(in the rows, 128 means zero)
Each row is followed by its class. Each block has new classes.
128,123,145,139,106,139,149,129,120,152,122,136,118,134,117,124,129,129,149,130,139,103,126,156,148,135,134,139,135,127,124,88,144,118,124,122,132,126,137,128,139,143,122,130,136,116,115,125,105,117,102,117,130,127,133,138,115,130,125,135 -> J363
127,116,129,97,126,153,120,149,116,125,112,135,134,140,154,117,142,110,149,110,122,122,122,123,128,114,155,143,112,126,130,150,133,144,138,133,135,122,123,133,113,145,128,136,127,115,100,143,152,117,143,97,146,124,138,130,138,137,125,113 -> J799
114,109,106,140,136,121,108,135,141,122,130,136,124,116,116,131,144,124,159,133,140,115,116,145,130,125,145,88,129,150,124,141,126,137,132,136,148,130,118,118,120,109,132,122,132,147,151,136,128,136,148,148,131,102,140,126,130,153,131,126 -> J99
121,147,156,137,109,134,147,126,118,126,132,146,138,148,110,134,146,130,121,130,149,130,124,148,157,140,106,133,136,123,135,128,143,121,147,104,112,119,130,133,129,141,120,141,127,100,154,127,103,114,104,113,124,145,123,134,112,128,118,131 -> J575
121,129,138,128,103,135,146,143,123,151,129,139,121,135,101,120,142,140,137,136,143,124,133,148,156,136,127,100,132,122,122,142,148,120,119,126,137,125,132,130,135,137,112,127,148,129,120,124,106,105,107,113,130,124,132,138,113,128,125,136 -> J363
110,118,125,108,121,145,89,158,130,125,105,152,117,164,152,110,143,132,112,113,95,133,109,126,163,105,126,156,104,112,85,155,134,136,135,157,155,130,112,121,105,146,140,124,114,130,72,133,159,121,165,123,158,137,119,127,135,126,119,148 -> J556
68,144,90,144,162,96,34,165,144,117,110,132,90,128,82,127,170,146,98,130,103,126,108,145,166,128,103,85,128,124,82,170,153,105,119,175,164,148,134,116,87,95,154,94,126,168,129,122,119,159,172,145,128,132,103,99,104,154,75,153 -> J427
118,122,146,138,106,139,156,127,120,143,135,128,136,129,116,128,138,120,142,137,139,132,127,155,146,133,130,139,134,128,142,137,139,127,118,116,114,120,132,129,145,145,106,129,141,116,127,121,107,109,103,114,126,114,128,143,118,133,132,117 -> J363
107,127,159,115,131,115,116,112,136,131,122,126,147,150,110,115,141,111,123,113,122,126,159,111,140,141,112,102,112,122,134,139,114,114,139,150,105,103,116,146,115,131,132,154,113,121,98,142,141,129,141,127,148,118,130,113,133,125,125,145 -> J869
114,120,136,120,136,128,106,144,123,112,112,137,134,150,138,118,151,120,120,116,113,127,111,124,141,121,136,133,114,121,108,135,117,132,137,146,122,128,123,122,93,144,133,139,115,127,84,141,148,134,157,123,148,130,125,121,138,121,116,133 -> J556
128,127,138,118,129,129,124,128,125,116,115,120,136,132,117,114,140,120,129,98,108,132,117,106,121,129,144,126,127,135,128,148,137,115,140,135,115,127,119,132,88,156,128,127,122,110,102,143,152,133,147,125,133,137,130,126,133,121,115,122 -> J799
113,114,101,120,145,110,102,126,127,128,135,134,117,115,111,122,145,119,163,143,127,121,111,141,130,134,147,104,127,144,118,136,107,130,126,149,139,129,121,129,115,98,126,116,127,136,163,136,138,135,149,148,136,144,117,117,136,145,128,138 -> J427
122,121,144,117,133,125,104,132,109,114,117,131,137,139,123,117,146,117,119,103,108,130,128,95,140,130,133,131,112,129,130,147,129,123,139,141,116,119,114,134,117,135,131,138,123,120,83,134,157,128,148,122,134,131,137,120,113,112,115,137 -> J556
140,125,123,102,118,144,130,130,128,129,131,145,123,159,173,126,138,124,138,142,131,121,138,153,148,121,120,134,94,123,100,124,113,155,128,145,125,110,109,145,117,125,130,141,121,147,106,147,135,116,140,112,180,121,120,135,149,139,128,140 -> J869
152,106,120,90,123,168,101,151,121,129,119,131,119,153,180,136,136,127,141,129,129,115,133,135,149,104,135,157,110,121,100,140,129,158,135,151,147,116,117,116,116,144,157,130,137,136,76,144,166,109,165,117,156,114,122,135,141,118,117,135 -> J556
101,123,119,108,141,137,63,175,132,130,115,141,112,164,148,115,158,150,79,117,107,134,118,111,171,109,119,144,101,104,70,156,146,152,123,156,156,132,111,109,101,147,155,117,114,147,61,130,159,129,177,113,153,137,107,117,121,127,116,156 -> J556
106,118,127,139,135,109,101,139,129,138,119,134,112,123,111,127,137,122,159,141,134,125,128,146,130,128,133,99,139,134,115,146,134,114,126,139,148,137,126,130,112,83,151,109,133,170,161,125,123,137,144,143,133,126,116,109,131,145,133,133 -> J427
127,109,126,100,115,148,130,132,130,134,125,146,118,169,159,120,140,128,115,150,129,123,139,165,149,128,117,120,92,127,92,108,100,149,127,145,135,99,105,142,120,158,133,146,111,145,106,147,136,109,139,122,162,109,120,127,136,147,133,135 -> J665
88,124,113,130,143,113,91,136,134,132,120,124,119,116,99,131,151,121,155,132,118,117,92,132,129,133,130,85,130,140,116,147,132,120,124,140,136,135,121,117,116,105,131,116,115,132,155,137,127,131,157,163,126,123,127,117,127,149,130,156 -> J427
133,123,123,123,87,149,154,152,119,154,133,144,111,154,161,132,132,141,116,142,146,136,129,175,172,112,97,169,117,112,102,133,133,137,102,115,148,117,128,119,126,138,119,124,136,136,99,132,110,104,115,99,150,118,123,148,133,136,120,141 -> J575
104,145,149,141,108,133,126,145,126,138,126,133,115,147,102,125,145,128,101,146,121,124,114,146,164,132,138,141,127,115,119,141,154,113,120,124,131,131,122,129,125,142,127,119,136,126,101,121,108,124,101,122,127,131,115,146,106,146,118,143 -> J363
120,111,130,95,110,141,136,125,138,123,121,144,113,163,136,124,136,133,112,151,127,120,144,160,155,135,102,123,96,121,85,117,112,142,126,150,167,115,101,136,106,126,132,136,110,153,104,145,112,113,139,119,169,107,129,134,134,138,124,130 -> J665
142,119,133,99,115,134,133,129,126,122,120,142,131,157,136,127,127,129,118,146,122,117,149,151,150,144,134,110,93,128,103,121,110,140,129,149,130,104,104,147,121,128,138,155,108,132,113,148,123,118,134,129,163,111,121,125,137,139,142,137 -> J665
116,118,114,111,130,140,85,149,121,122,86,147,121,165,147,118,152,124,113,112,117,124,121,125,152,110,127,147,101,114,98,161,130,146,129,147,140,135,118,125,106,141,131,120,115,141,86,120,159,118,159,111,155,131,117,127,141,123,121,141 -> J556
116,110,115,126,132,107,111,132,131,118,112,123,165,113,102,134,138,102,159,129,118,109,118,128,107,132,138,84,136,137,126,138,121,120,126,128,144,123,139,127,117,104,132,120,131,155,163,131,127,137,138,149,128,122,120,120,138,146,133,123 -> J99
142,108,135,106,105,142,148,113,113,124,166,140,129,152,138,130,133,125,138,150,129,133,135,159,146,137,126,118,102,123,111,131,115,144,129,138,124,106,106,149,128,127,122,163,114,130,119,145,122,111,134,123,157,126,126,136,134,144,130,129 -> J665
106,136,160,111,132,116,119,106,132,102,117,130,147,144,101,114,140,119,119,120,107,123,141,55,135,133,114,92,104,130,130,118,109,109,139,144,109,117,104,158,110,133,127,153,155,116,101,132,151,135,139,125,147,131,142,125,125,126,127,129 -> J869
128,103,122,99,118,152,109,156,125,124,116,146,124,150,155,118,144,132,130,117,124,128,123,146,151,112,134,164,109,121,98,151,142,139,130,144,149,112,117,130,113,144,134,120,124,133,91,138,137,125,149,119,165,127,130,131,139,139,111,130 -> J799
138,101,109,96,117,164,127,165,111,148,125,152,104,158,185,116,122,131,143,131,137,122,130,143,154,102,151,161,104,118,89,142,130,163,126,106,156,123,127,123,120,143,150,127,118,140,81,140,151,88,155,106,154,125,125,139,162,128,126,136 -> J799
116,130,138,109,122,122,113,124,118,104,114,143,130,163,122,109,132,125,120,134,122,125,131,130,150,127,108,117,94,119,115,119,115,132,134,150,122,129,97,142,105,129,136,153,110,134,97,145,134,126,143,124,146,118,179,123,122,128,130,134 -> J869

Each row is followed by its class.
124,144,106,135,139,123,119,117,128,136,127,122,131,121,94,121,132,145,144,137,149,128,144,137,123,111,126,129,118,98,121,142,124,109,123,131,94,132,139,124,103,126,147,123,120,139,146,136,120,120,145,137,119,115,110,133,126,138,124,138 -> <94>
136,115,120,132,132,138,96,121,142,144,133,153,125,109,123,105,130,124,114,132,124,136,153,122,136,145,117,119,144,110,128,125,140,140,142,148,186,85,138,178,119,136,180,107,127,132,144,142,138,146,167,127,134,114,108,132,120,126,95,118 -> <91>
130,128,107,119,119,132,111,133,135,138,128,140,134,114,101,112,135,139,139,142,154,137,138,133,118,126,118,125,122,105,126,139,131,112,129,145,121,112,145,147,112,129,155,115,122,135,152,135,120,130,162,134,129,118,116,134,122,127,113,143 -> <91>
126,128,113,126,148,121,118,121,130,126,125,123,100,121,103,128,122,130,129,136,164,104,149,142,126,129,130,126,125,95,113,116,135,136,134,133,91,120,146,157,116,126,184,130,131,99,145,143,148,119,148,135,131,117,80,140,125,142,114,133 -> <95>
144,130,105,110,126,125,137,121,131,108,143,108,140,114,116,116,105,146,145,155,180,124,126,119,103,133,122,130,130,109,118,125,117,104,128,125,88,92,142,157,115,112,97,123,139,122,155,143,121,123,150,143,141,135,119,134,136,137,101,171 -> <95>
119,135,127,128,128,122,119,129,125,131,129,129,98,136,109,139,120,126,128,103,123,100,127,144,130,133,134,123,131,142,125,114,145,126,132,128,66,152,130,87,147,131,189,127,107,126,115,137,143,119,121,130,134,129,99,104,105,123,137,122 -> <87>
120,131,112,133,139,123,117,138,124,140,131,133,112,139,99,134,114,129,141,111,137,111,132,137,129,134,123,121,127,132,129,120,148,117,138,144,74,148,135,92,143,132,190,124,110,123,125,139,140,125,125,117,132,128,103,109,105,122,130,131 -> <87>
124,123,105,124,133,131,116,129,141,131,131,139,134,116,109,113,133,126,138,141,155,138,146,122,136,132,117,126,122,80,133,130,138,130,130,156,146,105,150,169,107,128,159,117,132,131,155,139,121,130,156,132,125,114,111,132,128,134,100,140 -> <91>
122,131,121,140,140,129,103,120,131,145,124,129,111,115,111,120,131,133,129,130,129,110,147,139,126,127,131,125,130,112,115,137,122,121,129,132,125,120,134,133,121,137,170,124,123,148,135,124,128,126,153,128,126,117,106,138,124,131,136,115 -> <95>
129,118,121,122,141,129,119,116,142,115,137,134,106,107,118,127,109,122,126,129,155,108,147,128,124,140,124,121,146,108,125,101,145,139,134,143,121,123,142,169,132,127,175,122,132,123,144,153,150,132,154,132,137,121,85,124,125,131,95,139 -> <99>
113,142,96,133,147,121,117,126,133,129,118,126,107,136,89,125,137,134,147,135,164,118,152,150,131,107,124,127,104,80,120,140,131,121,122,148,81,145,143,137,102,126,179,130,132,143,151,130,126,116,158,136,117,111,94,142,117,144,121,138 -> <94>
130,125,110,111,126,121,152,142,133,111,128,129,137,140,117,132,131,129,158,132,166,130,127,120,129,130,116,125,118,105,137,115,152,131,119,149,98,130,146,141,127,121,126,124,157,103,142,140,126,133,125,129,127,133,123,120,130,129,88,160 -> <93>
138,127,117,125,131,131,127,117,136,126,137,117,129,115,124,113,112,144,131,146,145,124,129,122,108,130,127,129,138,116,120,126,111,112,126,123,119,120,134,144,119,122,127,122,129,129,146,134,129,121,146,121,132,126,122,137,132,131,121,140 -> <95>
119,121,112,122,141,120,127,138,141,127,128,141,114,136,105,128,129,125,153,121,159,122,130,129,132,134,115,123,129,114,141,108,161,126,131,160,91,131,147,130,136,126,183,118,127,105,139,147,133,131,137,129,128,128,102,108,119,124,94,150 -> <93>
121,132,104,128,135,120,108,132,138,142,129,112,127,118,89,119,136,142,149,126,155,129,137,135,127,127,120,125,121,106,129,134,141,105,134,153,88,129,146,124,127,136,186,109,115,124,150,142,127,122,149,133,128,121,98,121,119,130,111,148 -> <99>
146,129,104,120,124,129,118,129,137,136,140,128,135,115,110,118,118,147,142,138,147,127,118,118,113,135,122,121,139,129,126,125,124,95,136,134,104,103,135,128,134,129,140,110,110,117,143,142,134,130,153,132,135,129,119,118,109,122,119,148 -> <99>
123,128,102,127,140,122,115,126,140,132,127,140,118,109,100,112,132,132,155,137,169,121,155,137,131,125,120,125,127,83,128,117,142,126,128,148,118,114,149,165,107,131,183,117,124,134,158,141,134,130,163,132,125,111,90,132,124,138,94,142 -> <91>
116,147,98,129,136,117,129,134,130,128,112,126,132,130,98,125,147,138,158,141,170,132,137,139,131,110,122,131,99,90,131,148,138,115,117,150,89,153,143,126,104,118,143,131,129,135,148,122,113,116,136,152,112,123,113,133,128,141,114,140 -> <94>
125,132,111,129,145,118,109,125,135,134,132,131,99,110,99,123,116,160,137,123,146,109,148,136,121,129,129,118,130,109,119,117,139,124,131,142,85,122,143,117,127,131,202,119,115,132,142,145,145,123,149,133,136,112,82,120,120,134,118,135 -> <87>
138,130,117,123,123,132,121,124,130,130,137,105,139,111,116,117,113,147,138,149,154,132,128,121,110,128,127,130,135,118,116,130,110,98,124,123,119,99,133,150,116,124,113,121,123,132,142,131,123,121,150,136,130,129,123,133,131,132,123,148 -> <99>
135,130,109,121,132,134,100,128,133,156,136,125,148,107,103,112,134,152,141,145,146,142,135,123,120,132,121,126,131,113,127,141,128,94,135,144,123,104,142,136,118,136,148,98,107,131,151,134,120,133,165,134,126,124,118,121,117,130,112,136 -> <91>
118,140,108,123,138,120,116,136,132,142,133,129,106,129,89,132,128,138,158,115,151,111,130,138,120,126,127,126,129,123,128,117,150,102,132,150,53,136,138,85,139,135,196,111,111,115,130,142,139,121,134,130,126,124,91,104,117,128,127,144 -> <87>
